Below are the code and all the weights of a small trained network. Each question names an input and a target symbol and asks about switching units off, where a switched-off unit gives its printed mean instead of its output.

import numpy as np


def w(rows, s, z=0):
    codes = np.array(rows[::2]) - 128.0
    scale = np.full(codes.shape[1], s)
    scale[-1] = z or s
    return codes * scale


def norm(h):
    return h / np.sqrt((h * h).mean(-1, keepdims=True) + 1e-5)


def f(y):
    return np.maximum(y, 0)


def softmax(a):
    e = np.exp(a - a.max(-1, keepdims=True))
    return e / e.sum(-1, keepdims=True)


def log_softmax(a):
    a = a - a.max(-1, keepdims=True)
    return a - np.log(np.exp(a).sum(-1, keepdims=True))


def net(x, mask):
    ids = ['ηλμπστψ'.index(c) for c in x.split()]
    T = len(ids)
    res = E[ids] + P[:T]
    q, k, v = (norm(res) @ M[0].T for M in (Q, K, V))
    z = softmax(np.where(np.tri(T) > 0, q @ k.T / 2**0.5, -1e9)) @ v
    res = res + np.where(mask[0], z, O[0][:, -1]) @ O[0][:, :-1]
    y = f(norm(res) @ A[0][:, :-1].T + A[0][:, -1])
    res = res + np.where(mask[1:17], y, B[0][:, -1]) @ B[0][:, :-1]
    return log_softmax(norm(res)[-1] @ U[:, :-1].T + U[:, -1])


Q, K, V, O, A, B = {}, {}, {}, {}, {}, {}
E = w([
[102,70,227,69,241],'η',
[80,29,187,154,182],'λ',
[151,83,228,184,190],'μ',
[70,139,154,166,73],'π',
[80,177,53,245,216],'σ',
[100,139,186,125,130],'τ',
[153,59,56,197,125],'ψ',
],0.013)
P = w([
[73,169,97,90,109],'0',
[191,201,246,156,130],'1',
[251,122,95,157,100],'2',
[67,194,110,146,110],'3',
[193,195,246,159,123],'4',
[255,113,96,149,99],'5',
],0.0095)
Q[0] = w([
[160,171,185,179,145],'h0',
[255,42,108,57,72],'h0',
],0.0076)
K[0] = w([
[1,24,118,20,107],'h0',
[180,86,183,75,51],'h0',
],0.0093)
V[0] = w([
[111,226,114,182,221],'h0',
[216,2,150,94,249],'h0',
],0.0049)
O[0] = w([
[131,87,75,103,247,234],'h0',
[130,149,95,88,117,255],'h0',
],0.012,0.0018)
A[0] = w([
[132,53,137,139,140,95],'n0',
[167,144,153,138,140,84],'n1',
[7,126,158,130,162,194],'n2',
[59,115,219,147,124,86],'n3',
[63,120,44,130,132,2],'n4',
[169,164,189,102,116,55],'n5',
[149,104,109,104,145,178],'n6',
[131,135,162,107,189,105],'n7',
[74,185,162,140,107,19],'n8',
[116,117,69,111,97,95],'n9',
[85,84,142,144,181,165],'n10',
[72,84,162,83,113,130],'n11',
[109,126,84,145,60,114],'n12',
[139,114,157,146,87,103],'n13',
[129,131,69,171,129,93],'n14',
[134,193,125,179,162,89],'n15',
],0.015,0.004)
B[0] = w([
[80,186,87,126,178,193],'n0',
[146,78,128,175,138,174],'n1',
[129,116,137,192,142,254],'n2',
[193,95,103,94,119,241],'n3',
[75,43,182,130,96,154],'n4',
[99,100,65,154,25,179],'n5',
[90,98,169,179,171,168],'n6',
[172,169,150,118,132,216],'n7',
[138,141,96,117,254,154],'n8',
[132,134,33,174,159,139],'n9',
[94,104,110,57,88,245],'n10',
[133,213,93,179,34,179],'n11',
[177,209,199,124,194,152],'n12',
[55,157,197,88,127,165],'n13',
[158,138,113,27,65,168],'n14',
[87,122,113,77,99,182],'n15',
],0.0093,0.0091)
U = w([
[133,218,155,122,85,168],'η',
[103,121,102,196,68,185],'λ',
[175,88,138,49,223,3],'μ',
[141,124,158,254,180,101],'π',
[50,56,151,117,168,187],'σ',
[223,141,53,156,164,117],'τ',
[141,125,67,46,102,150],'ψ',
],0.012,0.0044)

Each question gives the input, a string of symbols that net reads in full, and the target symbol t.
The units are the heads (2 rows each of Q, K, V and O) and the neurons (one row each of A and B). Each row of codes is followed by its name. A weight is (code - 128) times the scale printed after its matrix; where a second scale follows, it is the last column's (O, A, B and U).
mask holds one flag per unit, heads first, then neurons. A switched-off unit (its flag False) gives its mean, the last column of its rows in O or B, instead of its output. The means were averaged over made-up inputs and are rounded, as every weight is.
A unit's drop is (log p(t) with every unit on - log p(t) with that unit switched off) / (log p(t) with every unit on - log p(t) with every unit switched off).
The circuit of an input: a set's keep is (log p(t) with only the set's units on - log p(t) with every unit switched off) / (log p(t) with every unit on - log p(t) with every unit switched off). Starting from the 12 units with the biggest drops (on a tie, the unit counted first), units are removed one at a time, each time the one whose removal leaves the highest keep (on an exact tie, the one counted first), for as long as the keep stays at least 0.8.
units of the circuit, in order: the units of the circuit, biggest drop first
unit that matters most: the unit with the biggest drop
k most important neurons: the k neurons with the biggest drops, biggest first
drop when u is switched off: that unit's drop, to one decimal
input ψ τ π μ, target μ: 2 most important neurons => n3; n8
input τ ψ λ λ, target λ: unit that matters most => n11
input ψ η η μ λ σ, target ψ: units of the circuit, in order => n14; n15
input η μ π μ π, target ψ: 3 most important neurons => n5; n3; n8
input μ τ λ τ, target τ: 2 most important neurons => n3; n2
input π λ τ π ψ, target π: units of the circuit, in order => n5; n3
input σ η π μ π, target μ: units of the circuit, in order => h0; n3
input π μ η η π, target π: units of the circuit, in order => n10; n8
input μ μ μ ψ, target ψ: 2 most important neurons => n14; n2
input σ λ λ π π, target μ: units of the circuit, in order => n8; n11
input η τ λ λ σ, target ψ: 2 most important neurons => n15; n14
input η μ η μ τ, target ψ: 2 most important neurons => n5; n2
input σ τ π ψ, target σ: 3 most important neurons => n4; n3; n11
input μ τ π λ, target λ: 2 most important neurons => n11; n2
input σ λ μ λ λ, target μ: unit that matters most => n3
input ψ σ λ τ, target σ: 3 most important neurons => n10; n2; n15
input ψ π τ, target λ: 2 most important neurons => n5; n10
input λ π ψ ψ ψ μ, target π: drop when n3 is switched off => 0.3
input λ ψ σ λ ψ μ, target π: drop when h0 is switched off => 0.1
input π λ λ η π, target π: drop when n8 is switched off => 0.8
input π τ π π ψ, target π: units of the circuit, in order => h0
input λ λ μ ψ ψ, target η: drop when h0 is switched off => 1.3
